Below are the code and all the weights of a small trained network. Each question names an input and a class and asks about switching units off, where a switched-off unit gives its printed mean instead of its output.

import numpy as np


def w(rows, s, z=0):
    codes = np.array(rows[::2]) - 128.0
    scale = np.full(codes.shape[1], s)
    scale[-1] = z or s
    return codes * scale


def f(y):
    return np.maximum(y, 0)


def log_softmax(a):
    a = a - a.max(-1, keepdims=True)
    return a - np.log(np.exp(a).sum(-1, keepdims=True))


def net(x, mask):
    res = np.array(x, float).reshape(1, 6) / 4 @ E
    y = f(res @ A[0][:, :-1].T + A[0][:, -1])
    res = res + np.where(mask, y, B[0][:, -1]) @ B[0][:, :-1]
    return log_softmax(res[-1] @ U[:, :-1].T + U[:, -1])


A, B = {}, {}
E = w([
[178,120,101,77,81,96,205,112,147,117],'x0',
[119,131,115,97,105,119,110,128,139,115],'x1',
[112,172,115,130,173,172,151,65,143,116],'x2',
[127,146,220,145,181,97,159,129,189,97],'x3',
[97,91,105,124,121,132,158,134,152,125],'x4',
[139,140,160,156,92,102,116,113,66,11],'x5',
],0.013)
A[0] = w([
[254,156,104,110,86,108,183,100,164,122,50],'neuron 1',
[166,151,117,87,182,179,125,102,133,183,96],'neuron 2',
[57,104,163,150,138,159,84,92,119,139,60],'neuron 3',
[148,110,139,178,74,117,128,170,109,162,144],'neuron 4',
[80,145,158,133,139,116,142,154,161,180,253],'neuron 5',
[61,151,154,176,115,167,36,162,137,133,103],'neuron 6',
[118,115,44,96,136,162,121,122,28,150,106],'neuron 7',
[109,108,168,150,112,126,139,56,42,38,111],'neuron 8',
[95,188,78,144,157,161,162,35,107,103,155],'neuron 9',
],0.0093,0.0042)
B[0] = w([
[166,132,63,136,162,215,158,189,80,172,217],'neuron 1',
[50,158,164,105,140,163,104,140,92,201,185],'neuron 2',
[193,179,86,120,103,166,177,155,166,98,186],'neuron 3',
[118,124,177,102,65,132,55,173,163,125,185],'neuron 4',
[210,74,102,113,153,72,109,98,80,144,216],'neuron 5',
[160,68,44,167,74,133,214,150,63,88,233],'neuron 6',
[140,127,188,71,255,96,124,185,72,50,220],'neuron 7',
[19,57,103,128,136,98,153,81,60,183,255],'neuron 8',
[134,78,230,119,77,175,108,218,152,161,217],'neuron 9',
],0.009,0.0098)
U = w([
[177,148,14,174,106,208,226,144,126,123,1],'0',
[47,92,91,113,150,94,113,78,127,219,141],'1',
[150,67,164,102,124,164,120,103,149,128,244],'2',
[143,128,174,89,254,74,157,144,155,50,140],'3',
[91,107,223,145,37,166,106,226,199,160,54],'4',
[146,98,120,106,149,148,131,81,136,132,253],'5',
[96,250,108,98,113,83,85,78,185,93,58],'6',
],0.0088,0.0042)

Each question gives the input, the list of numbers given to net, and the class t.
The units are the neurons (one row each of A and B). Each row of codes is followed by its name. A weight is (code - 128) times the scale printed after its matrix; where a second scale follows, it is the last column's (A, B and U).
mask holds one flag per neuron, in row order. A switched-off neuron (its flag False) gives its mean, the last column of its row in B, instead of its output. The means were averaged over made-up inputs and are rounded, as every weight is.
A unit's drop is (log p(t) with every unit on - log p(t) with that unit switched off) / (log p(t) with every unit on - log p(t) with every unit switched off).
The circuit of an input: a set's keep is (log p(t) with only the set's units on - log p(t) with every unit switched off) / (log p(t) with every unit on - log p(t) with every unit switched off). Starting from all 9 units, units are removed one at a time, each time the one whose removal leaves the highest keep (on an exact tie, the one counted first), for as long as the keep stays at least 0.8.
circuit, biggest first: the units of the circuit, biggest drop first
unit that matters most: the unit with the biggest drop
k most important neurons: the k neurons with the biggest drops, biggest first
drop of u: that unit's drop, to one decimal
input [-1,-8,5,-7,-3,1], class 2: 2 most important neurons -> (neuron 9; neuron 2)
input [4,-5,-6,-1,1,-2], class 4: 3 most important neurons -> (neuron 4; neuron 6; neuron 8)
input [-2,8,-6,8,5,-8], class 1: unit that matters most -> neuron 7
input [-7,-8,8,4,3,4], class 2: 2 most important neurons -> (neuron 9; neuron 1)
input [6,-5,5,0,0,-8], class 1: 2 most important neurons -> (neuron 2; neuron 6)
input [-4,3,0,0,3,4], class 0: circuit, biggest first -> (neuron 6; neuron 7)
input [-6,4,0,2,-2,4], class 0: 2 most important neurons -> (neuron 6; neuron 3)
input [-1,8,7,-7,-4,-5], class 2: 2 most important neurons -> (neuron 9; neuron 7)
input [8,4,5,5,5,3], class 0: 2 most important neurons -> (neuron 1; neuron 7)
input [6,-2,2,-7,3,7], class 1: 3 most important neurons -> (neuron 8; neuron 6; neuron 3)
input [1,7,-7,5,4,7], class 1: 3 most important neurons -> (neuron 8; neuron 9; neuron 7)
input [-6,-6,-1,5,8,5], class 5: 4 most important neurons -> (neuron 1; neuron 8; neuron 7; neuron 5)
input [-8,0,-6,8,0,-4], class 0: circuit, biggest first -> (neuron 6; neuron 3)
input [2,1,8,-8,1,-2], class 3: circuit, biggest first -> (neuron 7)
input [2,2,-3,-5,-4,8], class 1: drop of neuron 8 -> 1.1
input [3,0,-7,-7,3,-5], class 3: drop of neuron 5 -> 0.0
input [1,3,-5,-5,-7,7], class 1: drop of neuron 9 -> 0.1
